Below is a small trained network, with its code and all its weights. Each question gives an input and a class and asks what happens when units are switched off, that is, made to give their printed mean instead of their output.

import numpy as np


def w(rows, s, z=0):
    codes = np.array(rows[::2]) - 128.0
    scale = np.full(codes.shape[1], s)
    scale[-1] = z or s
    return codes * scale


def norm(h):
    return h / np.sqrt((h * h).mean(-1, keepdims=True) + 1e-5)


def f(y):
    return y / 2 * (1 + np.tanh(0.7978845608 * (y + 0.044715 * y**3)))


def log_softmax(a):
    a = a - a.max(-1, keepdims=True)
    return a - np.log(np.exp(a).sum(-1, keepdims=True))


def net(x, mask):
    res = np.array(x, float).reshape(1, 4) / 4 @ E
    u = 0
    for l in range(3):
        y = f(norm(res) @ A[l][:, :-1].T + A[l][:, -1])
        res = res + np.where(mask[u : u + 7], y, B[l][:, -1]) @ B[l][:, :-1]
        u += 7
    return log_softmax(norm(res)[-1] @ U[:, :-1].T + U[:, -1])


A, B = {}, {}
E = w([
[128,129,129],'x0',
[57,168,95],'x1',
[174,179,3],'x2',
[104,42,47],'x3',
],0.0065)
A[0] = w([
[169,185,92,149],'L0N0',
[8,180,98,200],'L0N1',
[76,73,106,131],'L0N2',
[32,96,114,2],'L0N3',
[158,171,126,83],'L0N4',
[162,228,116,83],'L0N5',
[121,165,152,82],'L0N6',
],0.015,0.0084)
B[0] = w([
[226,140,114,203],'L0N0',
[59,207,122,253],'L0N1',
[146,3,148,188],'L0N2',
[27,2,220,144],'L0N3',
[198,94,152,136],'L0N4',
[197,133,227,188],'L0N5',
[117,84,141,128],'L0N6',
],0.0092,0.007)
A[1] = w([
[103,121,121,33],'L1N0',
[164,123,169,94],'L1N1',
[139,145,123,93],'L1N2',
[154,151,122,86],'L1N3',
[171,108,11,2],'L1N4',
[87,149,115,134],'L1N5',
[150,160,180,146],'L1N6',
],0.012,0.0044)
B[1] = w([
[87,98,149,89],'L1N0',
[93,139,38,187],'L1N1',
[88,119,146,114],'L1N2',
[62,118,138,131],'L1N3',
[196,2,64,192],'L1N4',
[140,115,85,150],'L1N5',
[119,184,107,255],'L1N6',
],0.0061,0.0029)
A[2] = w([
[98,185,134,122],'L2N0',
[121,127,7,151],'L2N1',
[229,25,135,117],'L2N2',
[167,153,233,8],'L2N3',
[164,163,228,35],'L2N4',
[183,173,174,118],'L2N5',
[99,113,230,3],'L2N6',
],0.011,0.0058)
B[2] = w([
[166,84,83,159],'L2N0',
[67,112,20,183],'L2N1',
[150,120,176,254],'L2N2',
[92,55,1,172],'L2N3',
[75,119,47,188],'L2N4',
[54,116,128,215],'L2N5',
[165,190,52,147],'L2N6',
],0.0097,0.0047)
U = w([
[78,122,20,220],'0',
[47,205,169,34],'1',
[254,148,162,112],'2',
[165,231,123,182],'3',
[172,45,212,179],'4',
[39,72,193,98],'5',
[218,52,52,4],'6',
],0.024,0.0037)

Each question gives the input, the list of numbers given to net, and the class t.
The units are the neurons (one row each of A and B). Each row of codes is followed by its name. A weight is (code - 128) times the scale printed after its matrix; where a second scale follows, it is the last column's (A, B and U).
mask holds one flag per neuron, layer by layer. A switched-off neuron (its flag False) gives its mean, the last column of its row in B, instead of its output. The means were averaged over made-up inputs and are rounded, as every weight is.
A unit's drop is (log p(t) with every unit on - log p(t) with that unit switched off) / (log p(t) with every unit on - log p(t) with every unit switched off).
The circuit of an input: a set's keep is (log p(t) with only the set's units on - log p(t) with every unit switched off) / (log p(t) with every unit on - log p(t) with every unit switched off). Starting from the 12 units with the biggest drops (on a tie, the unit counted first), units are removed one at a time, each time the one whose removal leaves the highest keep (on an exact tie, the one counted first), for as long as the keep stays at least 0.8.
units of the circuit, in order: the units of the circuit, biggest drop first
most important unit: the unit with the biggest drop
top k neurons: the k neurons with the biggest drops, biggest first
k most important neurons of layer l: the k neurons of layer l with the biggest drops, biggest first
input [3,-1,8,-4], class 2: top neuron => [L0N0]
input [-5,-7,0,-6], class 0: units of the circuit, in order => [L2N4, L2N3]
input [-4,-4,-1,-1], class 0: 2 most important neurons of layer 0 => [L0N2, L0N1]
input [-6,0,7,3], class 6: top 2 neurons => [L1N4, L0N0]
input [2,-8,0,2], class 4: 2 most important neurons of layer 0 => [L0N1, L0N0]
input [-5,2,-7,-6], class 1: 2 most important neurons of layer 0 => [L0N2, L0N0]
input [-8,7,0,1], class 5: 3 most important neurons of layer 0 => [L0N3, L0N2, L0N0]
input [-5,-5,-6,0], class 0: 2 most important neurons of layer 0 => [L0N2, L0N3]
input [-5,-1,-2,-7], class 0: top 2 neurons => [L2N3, L0N1]
input [4,0,-3,-7], class 0: top 3 neurons => [L2N3, L0N1, L2N4]
input [2,-2,1,0], class 2: 3 most important neurons of layer 0 => [L0N1, L0N0, L0N2]
input [-6,4,0,2], class 5: top 2 neurons => [L0N3, L0N2]
input [5,-1,5,0], class 2: 3 most important neurons of layer 0 => [L0N0, L0N1, L0N5]
input [6,-1,-2,-7], class 0: units of the circuit, in order => [L2N3]
input [-7,-1,-6,0], class 0: top 2 neurons => [L0N3, L2N6]
input [-2,1,-2,-2], class 1: top 3 neurons => [L0N0, L2N3, L2N6]
input [-5,-3,0,-8], class 0: top 2 neurons => [L2N4, L2N3]
input [-6,-1,-8,4], class 4: top 2 neurons => [L0N1, L2N5]
input [5,0,4,7], class 6: top 2 neurons => [L1N4, L0N2]
input [-8,-1,-3,-4], class 0: most important unit => L0N1
